[-13 -27  12 -12  -1   3  -1 -11   5   1  21   5  -6  -8  14   1   0 -11
 -13  -3   7  -2  17 -10  -6   6 -17  -2 -20  10 -30  -9   6 -21   0  -8
  -2 -10  14 -59   1   1 -22   0   3  -3 -24  34  -3   0 -18 -19  -7] | mafim
[ -4 -16  12 -17   4  -2  -5 -31   2   3  24   4  10 -16  12  -2   3 -12
 -13  11   9 -17  30  -6 -14   9 -17   9 -15   7 -56   2   8 -20   2  -1
  -4   1   5 -80  -2  12 -13 -15   6   5 -18  14  -4   2 -18 -29  -8] | Limam
[-10 -18  17 -13   4  -9  -2 -25 -10  10  19   2  -1  -4  22  -2   0  -7
  -6 -17   5  -5  13 -12  -7   8 -26   6   2   7 -38   1   1 -21  -1  -2
   5 -12   0 -53   4   3 -24  -2   9   1 -25   6  -2   3 -11  -5  -6] | mafim
[-11  -6 -32   3   4  -9  -3  -5   2  -5  14   0  -5   1  10   6 -10   2
  12   2   2   6   7   1 -14   3 -10   5  -4   2 -18   2   1 -10  -3  -5
   4  -6   0 -38  -4   3  -6   1 -10  -4 -16  11  -6  -1  -6 -11   1] | mafim
[-21   3  -4  -4   2   3   0  -8  -7   1   8   1  14 -15  -1  -2  -3  -3
  -6   7   6 -10  25   3 -12   5 -15   8  -3   5 -42  -8   4  -2  -3   1
  -2   4   6 -46  -3   2   5 -13   1   3  14  -6 -12  -2 -15 -34  11] | Limam
[  0   1 -48 -10  20  -6  -9 -16  11  -9  11   5  -1   2  13   6 -16  -9
  -7   3  -1 -16  28  10 -17   7 -26   5  -3   8 -41   1  -4 -13  -7  -4
   4  10  -5 -61  -2  -1  -8 -11  -4   1 -27  11  -1 -19  -9 -16  -1] | Limam
[ -7  -8 -18   1   4  -2  -1  -4   3  -1  12  -3  -6  -3   9   3   2  -1
   0  11  13   3  10   3  -8   8 -15  -6  -9   9 -15   0   2 -11   2   2
   7  -4  -9 -28   3   7 -17   3  -1  -8 -19  21   3   0  -6  -5   4] | Limam
[  3  -8 -45   0   0  -1  -4 -32  19  -2  27  23 -11  15  27  12 -16  -3
  -3   4   5   1  11   1 -11  10 -36   1 -15  11 -19  -6  -4 -28 -12  -1
   9 -16 -12 -41   3  13 -31  -2  -7  -3 -52  47  11 -16 -22   9   2] | Limam
[-15 -29 -11 -22   1   0   1 -40   4  -3  36   2  -6   2  30   1 -17 -17
 -12   3   9 -14  19 -12 -11  -2 -30  -6 -20  17 -42  -8   8 -30  -1   0
   3 -14  -3 -88   2   5 -40  -2   1  -4 -50  34   0   2 -16 -17 -14] | gapu
[ -8   2   2   1   7  -5  31   6   7   1   3  -3  -2 -10   6  -1   4  -4
  -4  13  14   9  11   5  -7  11  -8   4  -6   5 -26  -1  -8  -9  -2   6
   2  -8   2 -26   6   5  -3  -2   9  -3   9   9  -4  -9 -16 -27   1] | gapu
[ -2 -11 -13 -11   6   1  -7 -27   5   0  23   4  -1   0   9   9 -14  -6
  -5  10  -1 -12  19  -1   9   3 -28  -1  -9  10 -41   3   9 -23  -6   1
   1  -2  -2 -55   6   7 -18  -9   1   0 -34  19   0  -5  -9 -20  -1] | gapu
[  3   1 -42  -3  10 -12  -4 -23   5 -10  19   9   0   4  22   7 -13  -6
  -3   8   9  -7  20  12 -15   7 -35   2  -7  15 -30   2   0 -29  -8  -7
   6  -7 -16 -41   5  10 -16   1 -11   0 -36  28   0 -10  -2  -4   4] | mafim
[-10   3  -9 -10   4  -5  -3 -26   6  -1  18   2   4  -8  16   6  -7  -4
  -4   8   7 -15  24  -6 -14   9 -18  -3 -14   8 -38  -1   1 -19  -5   0
   1  -4   0 -54   8   9 -24  -9  -1   2 -23  13   1 -12 -13 -16  -3] | gapu
[ -1  -1 -43  -5   7  -5  -1 -15  -1  -3  14  -1   1  -1  14   7   0  -3
  -3   6   6  -4  22   7 -11   9 -17   6  -9   6 -37  -1   1 -20  -7  -3
   4   1   2 -59  -1   4  -3 -10  -4  -5 -17   9  -2  -7  -9 -26   2] | Limam
[ -9  -9 -27 -17   7  -3  -7 -30   8  -3  25   3  13  -3  21   2 -14  -6
  -5   2   5 -16  30   1 -23   7 -24   5 -18  13 -50  -3   0 -23  -3  -2
   5  -6   1 -74   1   5 -28 -14  -1   0 -17   1  -7  -2 -15 -25  -1] | gapu
[  1 -12 -13 -10   6  -4  -3 -23   7  -1  20   7  -1  -3  13   4  -5  -3
   1   5   7  -6  19  -2  -5  13 -23  -2 -14   9 -31  -7   0   0  -2   0
   2 -14   1 -53   5   9 -16 -10  -3 -14 -26  10  -6   1  -8 -15  -5] | gapu
